Here is a tiny trained network, its code and every weight. The questions are about switching its units off for an input and a class, where a switched-off unit gives its printed mean instead of its output.

import numpy as np


def w(rows, s, z=0):
    codes = np.array(rows[::2]) - 128.0
    scale = np.full(codes.shape[1], s)
    scale[-1] = z or s
    return codes * scale


def norm(h):
    return h / np.sqrt((h * h).mean(-1, keepdims=True) + 1e-5)


def f(y):
    return np.maximum(y, 0)


def log_softmax(a):
    a = a - a.max(-1, keepdims=True)
    return a - np.log(np.exp(a).sum(-1, keepdims=True))


def net(x, mask):
    res = np.array(x, float).reshape(1, 7) / 4 @ E
    u = 0
    for l in range(3):
        y = f(norm(res) @ A[l][:, :-1].T + A[l][:, -1])
        res = res + np.where(mask[u : u + 8], y, B[l][:, -1]) @ B[l][:, :-1]
        u += 8
    return log_softmax(norm(res)[-1] @ U[:, :-1].T + U[:, -1])


A, B = {}, {}
E = w([
[130,126,127,131,123,125,128,126,129,127,124,128],'x0',
[131,131,129,125,122,133,129,130,128,132,124,126],'x1',
[130,132,122,118,124,139,127,133,128,133,126,130],'x2',
[138,208,145,206,141,160,80,147,174,167,152,179],'x3',
[128,115,126,128,126,130,130,130,131,132,127,137],'x4',
[129,122,109,142,127,217,213,147,164,2,129,148],'x5',
[116,97,106,99,166,119,104,169,235,147,151,49],'x6',
],0.004)
A[0] = w([
[124,142,131,116,149,167,183,140,224,37,146,128,8],'0.n0',
[140,139,141,169,120,212,210,135,103,15,119,175,86],'0.n1',
[142,156,125,138,107,109,141,117,2,144,141,207,212],'0.n2',
[137,107,130,72,100,86,186,128,98,152,134,94,108],'0.n3',
[135,202,119,231,123,145,107,140,200,167,150,184,171],'0.n4',
[157,92,139,92,132,127,187,123,127,80,132,113,94],'0.n5',
[114,111,132,111,142,136,119,150,212,158,136,57,87],'0.n6',
[141,123,124,132,120,166,171,133,184,65,136,139,8],'0.n7',
],0.0061,0.0017)
B[0] = w([
[79,71,105,140,122,180,128,157,153,136,98,96,212],'0.n0',
[155,155,113,101,119,80,103,94,95,89,162,192,255],'0.n1',
[101,114,151,155,144,174,143,161,118,139,113,50,241],'0.n2',
[155,80,111,149,158,161,87,100,126,26,114,147,186],'0.n3',
[129,188,170,143,137,177,101,106,175,131,102,176,220],'0.n4',
[58,168,143,127,105,118,153,154,151,254,144,127,185],'0.n5',
[186,140,118,101,102,80,153,121,128,141,128,135,185],'0.n6',
[152,129,155,174,134,131,145,149,103,123,116,36,187],'0.n7',
],0.0082,0.0081)
A[1] = w([
[151,94,103,96,123,54,182,154,11,132,161,77,125],'1.n0',
[72,181,86,83,80,72,126,95,86,79,161,254,25],'1.n1',
[148,71,102,109,77,70,118,119,126,136,170,96,98],'1.n2',
[211,182,126,194,93,109,126,94,112,104,104,164,136],'1.n3',
[156,81,44,114,100,50,188,168,48,128,184,105,196],'1.n4',
[52,131,112,147,140,109,113,103,60,119,98,163,93],'1.n5',
[163,125,98,38,123,45,100,61,165,136,93,224,157],'1.n6',
[156,198,118,121,119,77,177,189,190,143,150,133,2],'1.n7',
],0.0076,0.0005)
B[1] = w([
[122,48,87,94,103,143,158,27,190,70,53,100,255],'1.n0',
[126,254,89,126,39,109,208,109,81,144,125,253,214],'1.n1',
[128,206,154,169,148,143,154,217,56,35,127,84,188],'1.n2',
[88,74,91,84,142,107,141,225,90,161,166,42,207],'1.n3',
[104,156,219,8,148,116,153,75,51,169,40,63,236],'1.n4',
[152,193,159,145,110,199,65,129,207,140,114,167,209],'1.n5',
[191,87,227,24,221,52,136,141,162,93,225,97,189],'1.n6',
[67,79,109,146,71,180,88,75,104,107,172,206,168],'1.n7',
],0.0063,0.0064)
A[2] = w([
[160,191,99,150,124,129,123,127,161,143,115,197,113],'2.n0',
[105,109,74,114,162,107,202,85,139,129,22,118,158],'2.n1',
[148,18,62,240,136,172,64,67,189,59,80,129,88],'2.n2',
[150,100,113,132,163,53,109,142,158,154,255,219,8],'2.n3',
[224,140,92,101,107,57,184,70,116,127,99,159,53],'2.n4',
[166,169,152,244,158,145,112,119,65,133,117,187,94],'2.n5',
[191,142,62,154,73,132,169,204,152,164,178,180,109],'2.n6',
[181,191,91,158,141,47,95,175,77,97,198,219,32],'2.n7',
],0.0089,0.0011)
B[2] = w([
[150,68,100,121,88,120,166,108,67,85,131,70,188],'2.n0',
[142,125,85,181,114,118,114,167,161,152,182,159,254],'2.n1',
[192,100,175,170,107,205,81,60,125,96,48,111,234],'2.n2',
[174,122,154,98,78,215,157,112,122,222,218,195,164],'2.n3',
[57,164,190,144,149,94,141,94,187,111,119,180,182],'2.n4',
[108,127,122,123,170,52,132,143,126,172,118,151,196],'2.n5',
[154,120,114,134,184,72,72,91,88,104,105,135,160],'2.n6',
[172,109,7,133,166,153,54,169,142,76,172,134,167],'2.n7',
],0.011,0.0077)
U = w([
[187,80,148,189,110,213,73,68,140,92,53,92,250],'0',
[77,171,179,172,201,91,104,174,98,254,94,115,79],'1',
[66,203,125,113,56,111,196,61,137,103,104,205,106],'2',
[161,139,8,133,172,79,83,150,64,59,153,156,142],'3',
[143,101,196,34,192,44,149,112,149,55,139,70,86],'4',
[189,111,146,78,114,181,110,127,140,217,248,176,62],'5',
[81,76,44,153,75,138,185,213,181,157,152,46,97],'6',
],0.0087,0.0011)

Each question gives the input, the list of numbers given to net, and the class t.
The units are the neurons (one row each of A and B). Each row of codes is followed by its name. A weight is (code - 128) times the scale printed after its matrix; where a second scale follows, it is the last column's (A, B and U).
mask holds one flag per neuron, layer by layer. A switched-off neuron (its flag False) gives its mean, the last column of its row in B, instead of its output. The means were averaged over made-up inputs and are rounded, as every weight is.
A unit's drop is (log p(t) with every unit on - log p(t) with that unit switched off) / (log p(t) with every unit on - log p(t) with every unit switched off).
The circuit of an input: a set's keep is (log p(t) with only the set's units on - log p(t) with every unit switched off) / (log p(t) with every unit on - log p(t) with every unit switched off). Starting from the 12 units with the biggest drops (on a tie, the unit counted first), units are removed one at a time, each time the one whose removal leaves the highest keep (on an exact tie, the one counted first), for as long as the keep stays at least 0.8.
circuit, biggest first: the units of the circuit, biggest drop first
k most important neurons: the k neurons with the biggest drops, biggest first
top k neurons in layer l: the k neurons of layer l with the biggest drops, biggest first
drop when u is switched off: that unit's drop, to one decimal
input [2,-4,-2,-3,4,0,6], class 4: circuit, biggest first : 0.n2, 1.n6
input [-6,-4,-4,-6,8,6,-2], class 2: 2 most important neurons : 0.n1, 0.n4
input [3,7,-2,8,-1,0,2], class 5: 3 most important neurons : 0.n7, 1.n0, 0.n0
input [0,7,-4,0,1,-8,7], class 4: 2 most important neurons : 0.n4, 0.n6
input [-5,-4,1,-5,-7,5,-4], class 2: 2 most important neurons : 0.n1, 0.n4
input [-2,-5,8,-3,3,-6,4], class 4: top neuron in layer 0 : 0.n4
input [-3,7,-5,-3,6,3,2], class 6: 2 most important neurons : 0.n0, 0.n4
input [8,-1,-1,2,-7,-5,2], class 5: 2 most important neurons : 0.n2, 2.n3
input [-5,-6,1,-5,-7,-4,1], class 4: top 4 neurons in layer 0 : 0.n2, 0.n0, 0.n7, 0.n4
input [4,0,-1,-5,3,5,-6], class 2: top 2 neurons in layer 0 : 0.n1, 0.n4
input [-7,-1,8,4,-1,2,0], class 3: top 2 neurons in layer 1 : 1.n0, 1.n4
input [5,3,6,-7,1,7,-1], class 2: 3 most important neurons : 0.n1, 0.n2, 0.n4
input [-1,-1,-2,-5,5,2,3], class 6: 2 most important neurons : 0.n4, 0.n5
input [6,5,1,-4,-2,-3,1], class 4: 2 most important neurons : 0.n2, 0.n0
input [-1,4,8,3,7,-1,-4], class 1: 2 most important neurons : 0.n2, 1.n0
input [2,4,-6,-2,6,-7,2], class 4: 2 most important neurons : 0.n2, 0.n4
input [-4,-1,-3,6,0,-3,-1], class 1: 2 most important neurons : 0.n1, 1.n0
input [-4,3,1,-4,-6,-8,7], class 4: most important neuron : 0.n4
input [1,-3,-1,-5,0,8,-1], class 2: top 3 neurons in layer 0 : 0.n1, 0.n2, 0.n4
input [6,6,-7,2,-5,0,2], class 5: top 2 neurons in layer 0 : 0.n2, 0.n6
input [8,0,-7,0,6,5,7], class 6: top neuron in layer 1 : 1.n0
input [8,-3,1,-7,-8,7,-8], class 2: top 2 neurons in layer 0 : 0.n1, 0.n4
input [-6,8,-3,-1,0,4,6], class 6: top 2 neurons in layer 0 : 0.n4, 0.n6
input [-2,8,-8,-5,-4,-4,1], class 4: top 3 neurons in layer 0 : 0.n2, 0.n0, 0.n7
input [-3,3,5,-2,-5,8,-3], class 2: top 2 neurons in layer 0 : 0.n1, 0.n4
input [-8,-7,-7,-2,-6,-2,4], class 4: drop when 0.n4 is switched off : 0.7
